Below is a small trained network, with its code and all its weights. Each question gives an input and a target symbol and asks what happens when units are switched off, that is, made to give their printed mean instead of their output.

import numpy as np


def w(rows, s, z=0):
    codes = np.array(rows[::2]) - 128.0
    scale = np.full(codes.shape[1], s)
    scale[-1] = z or s
    return codes * scale


def norm(h):
    return h / np.sqrt((h * h).mean(-1, keepdims=True) + 1e-5)


def f(y):
    return y / 2 * (1 + np.tanh(0.7978845608 * (y + 0.044715 * y**3)))


def softmax(a):
    e = np.exp(a - a.max(-1, keepdims=True))
    return e / e.sum(-1, keepdims=True)


def log_softmax(a):
    a = a - a.max(-1, keepdims=True)
    return a - np.log(np.exp(a).sum(-1, keepdims=True))


def net(x, mask):
    ids = ['Ξαβθσφ'.index(c) for c in x.split()]
    T = len(ids)
    res = E[ids] + P[:T]
    u = 0
    for l in range(2):
        q, k, v = (norm(res) @ M[l].T for M in (Q, K, V))
        z = softmax(np.where(np.tri(T) > 0, q @ k.T / 4**0.5, -1e9)) @ v
        res = res + np.where(mask[u], z, O[l][:, -1]) @ O[l][:, :-1]
        u += 1
        y = f(norm(res) @ A[l][:, :-1].T + A[l][:, -1])
        res = res + np.where(mask[u : u + 8], y, B[l][:, -1]) @ B[l][:, :-1]
        u += 8
    return log_softmax(norm(res)[-1] @ U[:, :-1].T + U[:, -1])


Q, K, V, O, A, B = {}, {}, {}, {}, {}, {}
E = w([
[217,251,218,148,99,132],'Ξ',
[151,90,200,16,239,94],'α',
[184,204,123,125,152,52],'β',
[171,16,204,76,69,53],'θ',
[70,156,84,23,67,244],'σ',
[114,70,134,151,215,82],'φ',
],0.017)
P = w([
[11,80,123,168,86,174],'0',
[142,103,149,102,106,113],'1',
[156,89,156,120,114,110],'2',
[148,98,162,120,127,101],'3',
[147,99,174,119,132,96],'4',
[142,129,178,118,138,97],'5',
[120,147,180,108,125,101],'6',
[135,139,167,103,137,87],'7',
[127,166,174,114,140,87],'8',
[103,188,156,92,129,94],'9',
],0.012)
Q[0] = w([
[96,131,208,202,177,98],'0.h0',
[107,136,122,71,152,19],'0.h0',
[33,179,56,162,160,110],'0.h0',
[182,182,131,121,195,2],'0.h0',
],0.008)
K[0] = w([
[170,127,126,255,126,45],'0.h0',
[17,152,113,184,125,82],'0.h0',
[89,187,175,109,131,194],'0.h0',
[89,210,110,155,123,16],'0.h0',
],0.0092)
V[0] = w([
[192,82,162,134,140,112],'0.h0',
[95,125,106,1,205,144],'0.h0',
[87,135,123,137,108,81],'0.h0',
[218,89,177,146,127,42],'0.h0',
],0.01)
O[0] = w([
[91,110,2,126,137,147,152],'0.h0',
[140,80,86,61,173,105,94],'0.h0',
[131,137,118,165,123,88,163],'0.h0',
[148,155,74,117,167,78,253],'0.h0',
],0.0097,0.0072)
A[0] = w([
[182,119,107,100,98,222,22],'0.n0',
[73,48,135,190,197,128,142],'0.n1',
[169,100,96,153,219,94,163],'0.n2',
[145,167,171,138,115,133,127],'0.n3',
[149,70,178,99,86,92,1],'0.n4',
[160,83,161,138,167,139,39],'0.n5',
[135,136,64,139,71,99,113],'0.n6',
[150,59,174,3,153,154,116],'0.n7',
],0.013,0.0044)
B[0] = w([
[133,191,92,208,108,134,139],'0.n0',
[127,160,92,150,254,181,146],'0.n1',
[103,245,126,132,61,145,251],'0.n2',
[196,111,121,75,179,131,224],'0.n3',
[150,58,54,143,98,20,151],'0.n4',
[142,115,96,41,106,73,122],'0.n5',
[75,167,255,174,178,144,150],'0.n6',
[162,200,84,73,183,68,254],'0.n7',
],0.0088,0.0067)
Q[1] = w([
[95,246,131,6,186,39],'1.h0',
[76,254,209,157,124,59],'1.h0',
[139,130,67,54,179,75],'1.h0',
[64,38,82,135,120,208],'1.h0',
],0.0073)
K[1] = w([
[72,38,232,154,126,172],'1.h0',
[104,86,156,121,189,131],'1.h0',
[90,148,229,99,102,112],'1.h0',
[247,143,123,136,93,121],'1.h0',
],0.011)
V[1] = w([
[82,116,111,131,8,187],'1.h0',
[147,161,109,49,103,114],'1.h0',
[141,62,171,66,61,84],'1.h0',
[190,143,151,174,124,163],'1.h0',
],0.013)
O[1] = w([
[75,71,99,124,98,3,100],'1.h0',
[220,126,25,74,8,142,155],'1.h0',
[255,129,179,65,124,56,90],'1.h0',
[44,160,216,117,50,123,252],'1.h0',
],0.0093,0.0035)
A[1] = w([
[42,101,208,210,64,142,62],'1.n0',
[134,144,10,76,95,129,149],'1.n1',
[227,255,89,217,84,135,84],'1.n2',
[188,160,18,129,135,168,92],'1.n3',
[161,91,16,135,74,25,2],'1.n4',
[80,141,59,126,178,69,65],'1.n5',
[195,64,134,200,102,107,105],'1.n6',
[133,158,29,108,149,106,116],'1.n7',
],0.009,0.0053)
B[1] = w([
[135,197,150,65,116,30,143],'1.n0',
[154,119,77,206,77,151,182],'1.n1',
[11,101,170,30,162,73,255],'1.n2',
[75,148,116,105,54,111,156],'1.n3',
[146,59,202,210,147,165,178],'1.n4',
[154,55,160,210,199,94,150],'1.n5',
[220,149,147,64,91,142,125],'1.n6',
[128,98,126,180,100,202,171],'1.n7',
],0.011,0.0077)
U = w([
[50,186,164,123,43,42,49],'Ξ',
[133,111,91,53,31,195,165],'α',
[85,95,139,189,154,194,143],'β',
[160,44,136,133,80,91,207],'θ',
[184,119,109,43,237,76,3],'σ',
[230,193,255,147,47,170,216],'φ',
],0.0077,0.0041)

Each question gives the input, a string of symbols that net reads in full, and the target symbol t.
The units are the heads (4 rows each of Q, K, V and O) and the neurons (one row each of A and B). Each row of codes is followed by its name. A weight is (code - 128) times the scale printed after its matrix; where a second scale follows, it is the last column's (O, A, B and U).
mask holds one flag per unit, layer by layer, with each layer's heads first. A switched-off unit (its flag False) gives its mean, the last column of its rows in O or B, instead of its output. The means were averaged over made-up inputs and are rounded, as every weight is.
A unit's drop is (log p(t) with every unit on - log p(t) with that unit switched off) / (log p(t) with every unit on - log p(t) with every unit switched off).
The circuit of an input: a set's keep is (log p(t) with only the set's units on - log p(t) with every unit switched off) / (log p(t) with every unit on - log p(t) with every unit switched off). Starting from the 12 units with the biggest drops (on a tie, the unit counted first), units are removed one at a time, each time the one whose removal leaves the highest keep (on an exact tie, the one counted first), for as long as the keep stays at least 0.8.
units of the circuit, in order: the units of the circuit, biggest drop first
k most important neurons: the k neurons with the biggest drops, biggest first
k most important neurons of layer l: the k neurons of layer l with the biggest drops, biggest first
drop when u is switched off: that unit's drop, to one decimal
input φ β β β β σ θ, target β: units of the circuit, in order	[1.h0]
input θ θ θ, target σ: units of the circuit, in order	[1.h0, 0.h0]
input θ σ Ξ θ β β φ Ξ β σ, target σ: units of the circuit, in order	[0.n7, 0.h0, 1.h0]
input α β β α φ, target β: units of the circuit, in order	[0.n1, 0.n7]
input β Ξ φ φ Ξ φ α θ, target φ: 2 most important neurons	[0.n2, 1.n2]
input φ Ξ α Ξ Ξ σ α Ξ θ, target β: units of the circuit, in order	[0.n7, 1.h0]
input σ θ β σ θ θ Ξ α φ, target θ: units of the circuit, in order	[1.h0, 0.h0, 1.n4]
input β σ σ Ξ Ξ β φ Ξ σ, target φ: units of the circuit, in order	[0.h0, 1.h0, 0.n7]
input α α Ξ θ Ξ σ σ β Ξ θ, target α: units of the circuit, in order	[1.h0, 1.n3]
input θ Ξ Ξ β σ Ξ α β Ξ θ, target σ: units of the circuit, in order	[1.h0, 0.h0, 0.n6]
input α α α σ θ φ, target α: units of the circuit, in order	[1.h0, 0.h0, 1.n3, 0.n7]
input Ξ β θ σ α, target Ξ: 3 most important neurons of layer 0	[0.n7, 0.n2, 0.n3]
input β Ξ θ Ξ σ β β σ, target φ: units of the circuit, in order	[0.h0, 1.n2]
input Ξ β φ α, target Ξ: 2 most important neurons	[0.n2, 0.n3]
input β β θ Ξ θ, target φ: 2 most important neurons of layer 0	[0.n3, 0.n2]
input σ σ θ φ α β β Ξ σ, target θ: most important neuron of layer 1	[1.n4]
input α α β α Ξ Ξ Ξ α φ, target α: 2 most important neurons	[0.n2, 1.n3]
input φ σ Ξ β α, target β: 2 most important neurons of layer 0	[0.n1, 0.n7]
input β Ξ Ξ Ξ α β α, target φ: 3 most important neurons	[1.n2, 0.n3, 0.n2]
input Ξ Ξ θ Ξ, target Ξ: most important neuron of layer 1	[1.n2]
input β θ β Ξ Ξ φ φ, target φ: drop when 1.h0 is switched off	0.2
input σ σ β σ σ Ξ φ β, target θ: drop when 0.h0 is switched off	0.0
input φ σ α Ξ σ Ξ β Ξ, target β: drop when 0.n7 is switched off	0.4
input θ β Ξ σ Ξ, target σ: drop when 1.n2 is switched off	0.1
input φ Ξ β Ξ α, target β: 2 most important neurons of layer 0	[0.n1, 0.n3]
